Each row has a name. Each question is about the rows just above it.

P: | -161 | -161 | -161 | -233 | -590 |
B: |  183 |  543 |  183 | -712 |  183 |
U: |  183 | -858 | -101 |   91 |  155 |
G: |  183 |  184 | -101 |  162 |  155 |
K: |  163 |  163 | -232 |  163 | -232 |
Z: | -399 | -159 |   59 | -926 |  655 |
J: |  122 | -111 | -101 |   91 |  155 |
How many times does G hold | 155 |?
1
Times | 163 | occurs in K:
3
Count of | -233 | in P:
1
Print row P.
| -161 | -161 | -161 | -233 | -590 |
Count of | 184 | in B:
0
Times | -712 | occurs in B:
1

L: |  48 |  41 | -55 |  88 |  33 | -45 | 128 | -16 | -61 | -61 |   3 |  22 |
A: |  -13 |  -27 | -187 |  -70 | -144 |   -9 | -308 | -701 |   22 |   19 | -308 |   55 |
Y: |   32 |   -9 | -180 |   12 | -124 |  -16 | -285 | -634 |   -6 |  -18 | -276 |   31 |
X: |  103 |  -74 | -300 |  -52 | -238 |   61 | -283 |  -76 |   31 |    7 | -266 |   10 |
T: |  101 |  -27 | -187 |  -70 | -144 |   -9 |  177 |  240 |   -3 |   -5 |  306 |  -20 |
C: |   81 |   85 | -238 |  207 | -163 | -132 | -533 | -992 |  -46 |  -52 | -474 |   76 |
Q: | -127 |   79 |  415 |    0 |  363 |  -49 |  430 |  872 |  -52 |  -24 |  265 |   10 |
F: |  101 |  -27 | -187 |  -70 | -144 |   -9 | -308 | -701 |   22 |   19 | -308 |   55 |
H: | 110 | -31 |  98 | -37 |  22 | 107 | 113 | 246 |  41 |  30 | 187 | -39 |
V: |   39 |   72 |  -64 |  234 |   11 | -112 |  129 |  257 |  -82 |  -74 |   37 |  -17 |
R: |  -72 |  -75 |  -61 |   17 |  -20 |  -75 | -256 | -496 |   17 |  -24 |   17 |   49 |
S: |   49 |  -43 | -177 |  -29 | -156 |   29 | -219 | -461 |   27 |   15 | -176 |    6 |
Print row T.
|  101 |  -27 | -187 |  -70 | -144 |   -9 |  177 |  240 |   -3 |   -5 |  306 |  -20 |
Count of | -75 | in R:
2

zop: |  -68 |  209 | -472 |   42 |   62 | -103 |   71 |  138 |  231 | -101 | -112 | -101 |   77 |  -28 |  173 |   37 |  -34 |  -35 |  320 | -506 |
Bir: |  446 |   19 |  406 |  406 |  406 | -141 |  290 | -141 |  -55 |  -33 |  100 |  395 |  -70 | -141 | -141 |   19 |   21 | -142 |  -54 | -141 |
kufer: |  100 | -190 | -481 | -203 |  -64 |  -45 | -162 | -259 |  -83 | -452 | -272 | -234 | -247 |  -92 | -132 |  -62 |  -62 | -252 |  334 | -194 |
mived: |   93 | -305 |  371 |   -4 |   28 |  310 |   98 |  -32 |  440 |  354 |  283 |   91 |  -30 |  447 |   67 |  -55 | -135 |  276 |  -21 |  669 |
mif: |  138 | -185 |  207 |  449 |  292 | -189 |  224 |  419 |  405 |  158 | -126 |  295 |  -68 |  246 |  324 |  304 |  134 |  296 | -126 |  135 |
nof: |  100 | -190 | -481 | -203 |  -64 |  -45 | -239 | -259 |  730 | -452 | -272 | -234 | -247 |  -92 | -132 |  -62 |  -62 | -252 |  334 | -194 |
Count of | 406 | in Bir:
3
Print row nof.
|  100 | -190 | -481 | -203 |  -64 |  -45 | -239 | -259 |  730 | -452 | -272 | -234 | -247 |  -92 | -132 |  -62 |  -62 | -252 |  334 | -194 |
Times | -126 | occurs in mif:
2

noru: |  -85 |  -92 | -200 | -319 |   22 |   20 | -200 |  -57 | -129 |   22 | -407 |  266 |  -72 |   22 |   38 | -120 |  -23 |   32 | -200 |   11 |  -19 |  222 |  -47 |   44 |  144 | -200 |   22 |   22 | -139 |   -9 | -305 |  -24 |   30 | -170 | -347 |  -26 |
leda: |  159 |  234 |  171 |    7 | -169 | -179 |  -20 | -197 | -257 |  120 |   -7 |  219 |  -47 |   24 |  -22 |  101 |  -79 |  -88 |   13 |  -80 |  193 |  -79 |   37 |   -5 |  259 |  -39 |   28 |  253 |  -73 |   11 |  -13 |  121 |  121 | -412 | -194 |   -6 |
loku: | -177 |  -21 |    3 |  -80 | -349 | -202 |  145 |  -43 | -202 |   63 |  -34 |  108 |   -2 |  -40 |  -70 | -116 | -135 |  -32 |  119 |   74 |  207 |  -18 |  -36 |  -71 |  262 | -104 |  143 |   50 |  119 |   53 |   53 |  -90 |   53 |  207 |  -36 |    6 |
vipo: |   25 |   38 | -236 | -478 |   37 |   63 |  244 |   10 |   91 |  -16 |  190 |  142 |  -84 |  -30 | -107 |   70 |   -4 |  -15 | -260 |  143 |   63 |  -48 |  101 |  -91 | -201 |   65 |  -69 | -141 |  148 |  -16 |   54 | -108 |   27 |  -60 | -109 |   12 |
Vere: | -104 |  -65 | -139 |   34 |  -26 |  -81 |  110 |  -78 |  124 |   64 | -278 |   93 | -115 |  -82 |  -68 |  117 |  -64 |   32 |  136 | -316 |  -36 | -151 |  214 |  -40 |  -14 |  -27 |   52 | -212 | -268 |  -34 |  191 | -107 |  -60 |  209 | -191 |  -26 |
niris: |  -11 |   50 |  -94 | -366 | -164 |   24 | -218 | -137 | -111 |   87 | -362 | -698 |  -62 |  -11 | -245 |   -2 |  108 |   18 | -275 |  187 |  -54 |    6 |  146 |  -69 |  104 |  -96 |  -66 |  -32 |  196 |  -14 | -207 |   56 |   70 |  -67 |  262 |   37 |
Pufav: |  117 |  -78 |  -53 | -338 |  217 |   36 |   22 |  -82 |  242 |  -55 | -505 |  666 |   47 |   20 | -186 |   19 |    4 |  -96 | -253 | -240 | -144 |  105 |  157 |   58 | -217 |   76 |   82 |  -88 | -248 |  -32 | -201 |  150 |  -72 |  301 | -165 |   -5 |
Pib: |   32 |   43 |  -59 |  107 |  -80 |   79 |  168 |  -40 |   22 |  -19 | -153 |  373 |  -43 |   28 |  120 | -251 |  -36 |   46 |  -99 | -122 |   24 |  -46 |   -7 |  -25 |  -76 |   64 | -122 |  -10 | -151 |  120 |  122 |  -74 | -187 |  140 |  -72 |   44 |
lekig: | -101 |  -43 |  -12 | -784 |  549 |  -46 | -113 | -107 | -128 | -115 |  262 | -619 |   51 |  -78 |  -16 | -204 | -150 |  -60 |  113 |  192 | -173 |  170 |  203 |   41 |  245 |  -76 |  -21 |  182 |  -98 |  159 |   21 |  -18 |  -58 |   39 | -416 |  -70 |
deta: |  102 | -111 |   93 |   -3 |  192 |   74 |  -21 |   80 | -113 |  -25 |  209 |   83 |  -71 |  141 | -119 |  163 |  -42 |   14 | -330 | -114 | -118 |   41 | -196 |  -47 | -272 |  -62 |   88 |   -8 |    1 |  -62 |  -24 |  -63 |   18 | -120 |  355 |  132 |
Print row lekig.
| -101 |  -43 |  -12 | -784 |  549 |  -46 | -113 | -107 | -128 | -115 |  262 | -619 |   51 |  -78 |  -16 | -204 | -150 |  -60 |  113 |  192 | -173 |  170 |  203 |   41 |  245 |  -76 |  -21 |  182 |  -98 |  159 |   21 |  -18 |  -58 |   39 | -416 |  -70 |
How many times does noru hold | -200 |?
4
How many times does loku hold | -2 |?
1
Print row deta.
|  102 | -111 |   93 |   -3 |  192 |   74 |  -21 |   80 | -113 |  -25 |  209 |   83 |  -71 |  141 | -119 |  163 |  -42 |   14 | -330 | -114 | -118 |   41 | -196 |  -47 | -272 |  -62 |   88 |   -8 |    1 |  -62 |  -24 |  -63 |   18 | -120 |  355 |  132 |

N: | -483 | -262 |    0 |  262 |
D: | -548 | -336 |  224 |  284 |
W: | 618 | 618 | 618 | 618 |
E: |  283 |  740 |  617 | -302 |
M: | -501 | -664 | -304 |  -67 |
Count of | 618 | in W:
4
Print row E.
|  283 |  740 |  617 | -302 |
Print row D.
| -548 | -336 |  224 |  284 |
Print row W.
| 618 | 618 | 618 | 618 |

